Below is a small trained network, with its code and all its weights. Each question gives an input and a class and asks what happens when units are switched off, that is, made to give their printed mean instead of their output.

import numpy as np


def w(rows, s, z=0):
    codes = np.array(rows[::2]) - 128.0
    scale = np.full(codes.shape[1], s)
    scale[-1] = z or s
    return codes * scale


def f(y):
    return np.maximum(y, 0)


def log_softmax(a):
    a = a - a.max(-1, keepdims=True)
    return a - np.log(np.exp(a).sum(-1, keepdims=True))


def net(x, mask):
    res = np.array(x, float).reshape(1, 7) / 4 @ E
    y = f(res @ A[0][:, :-1].T + A[0][:, -1])
    res = res + np.where(mask, y, B[0][:, -1]) @ B[0][:, :-1]
    return log_softmax(res[-1] @ U[:, :-1].T + U[:, -1])


A, B = {}, {}
E = w([
[130,126,128,124,127,130,127,128],'x0',
[123,122,131,135,130,128,124,128],'x1',
[169,1,205,107,175,176,133,119],'x2',
[137,133,128,125,131,124,131,131],'x3',
[126,121,121,130,130,129,126,123],'x4',
[180,135,172,196,46,102,181,58],'x5',
[143,142,168,74,160,41,35,77],'x6',
],0.0092)
A[0] = w([
[73,119,71,116,169,213,163,244,195],'N0',
[176,33,181,171,110,189,188,117,154],'N1',
[137,140,118,221,37,156,222,115,156],'N2',
[139,63,174,30,233,134,49,125,183],'N3',
[72,115,73,124,160,219,158,254,195],'N4',
[64,226,52,72,146,38,65,131,253],'N5',
[106,186,74,231,34,126,203,125,213],'N6',
[168,18,201,136,152,186,154,116,236],'N7',
[178,143,193,142,97,50,107,49,95],'N8',
],0.0059,0.0031)
B[0] = w([
[160,101,136,80,27,2,186,46,227],'N0',
[116,116,219,106,160,209,190,88,222],'N1',
[213,99,74,226,216,159,120,178,235],'N2',
[181,14,110,173,187,43,5,207,227],'N3',
[152,98,136,81,32,29,180,31,230],'N4',
[53,240,37,90,120,121,79,159,246],'N5',
[231,98,41,250,172,99,109,157,254],'N6',
[197,65,210,117,148,183,179,90,241],'N7',
[124,124,128,80,39,32,178,37,189],'N8',
],0.0055,0.0081)
U = w([
[109,178,87,113,1,68,167,83,210],'0',
[186,79,89,206,232,117,83,233,193],'1',
[140,73,204,32,60,111,166,79,99],'2',
[138,131,179,158,196,253,199,127,7],'3',
[26,193,106,54,164,140,69,219,83],'4',
],0.0069,0.0018)

Each question gives the input, the list of numbers given to net, and the class t.
The units are the neurons (one row each of A and B). Each row of codes is followed by its name. A weight is (code - 128) times the scale printed after its matrix; where a second scale follows, it is the last column's (A, B and U).
mask holds one flag per neuron, in row order. A switched-off neuron (its flag False) gives its mean, the last column of its row in B, instead of its output. The means were averaged over made-up inputs and are rounded, as every weight is.
A unit's drop is (log p(t) with every unit on - log p(t) with that unit switched off) / (log p(t) with every unit on - log p(t) with every unit switched off).
The circuit of an input: a set's keep is (log p(t) with only the set's units on - log p(t) with every unit switched off) / (log p(t) with every unit on - log p(t) with every unit switched off). Starting from all 9 units, units are removed one at a time, each time the one whose removal leaves the highest keep (on an exact tie, the one counted first), for as long as the keep stays at least 0.8.
units of the circuit, in order: the units of the circuit, biggest drop first
most important unit: the unit with the biggest drop
k most important neurons: the k neurons with the biggest drops, biggest first
drop of u: that unit's drop, to one decimal
input [4,-7,-6,5,-6,1,0], class 1: most important unit => N6
input [8,-8,-2,-1,-2,-5,2], class 4: units of the circuit, in order => (N5 N6)
input [-8,5,8,-5,8,6,-1], class 3: units of the circuit, in order => (N0 N1)
input [1,7,0,-3,5,-1,5], class 4: 2 most important neurons => (N6 N2)
input [6,4,-6,0,3,-6,-1], class 0: 2 most important neurons => (N0 N4)
input [4,1,-2,4,0,8,-5], class 1: 2 most important neurons => (N6 N2)
input [5,7,-2,-4,-4,-1,-8], class 0: 3 most important neurons => (N4 N0 N3)
input [-8,4,-8,7,-6,-7,-2], class 0: 2 most important neurons => (N0 N4)
input [-5,4,4,3,-4,4,-5], class 3: 2 most important neurons => (N1 N3)
input [-2,1,4,5,-1,-4,0], class 2: 2 most important neurons => (N6 N2)
input [-7,7,-8,2,1,-8,-3], class 0: 2 most important neurons => (N0 N4)
input [-1,3,-2,-5,-6,-6,6], class 4: 2 most important neurons => (N5 N6)
input [4,7,-4,6,-6,4,-8], class 1: 2 most important neurons => (N2 N6)
input [2,-7,-6,2,-3,2,-4], class 1: units of the circuit, in order => (N6)
input [8,-4,8,2,5,0,-6], class 2: drop of N6 => 0.2
input [6,1,6,7,-2,-5,-3], class 2: drop of N4 => 0.1
input [-5,-5,-5,5,8,-5,-4], class 0: drop of N0 => 0.1
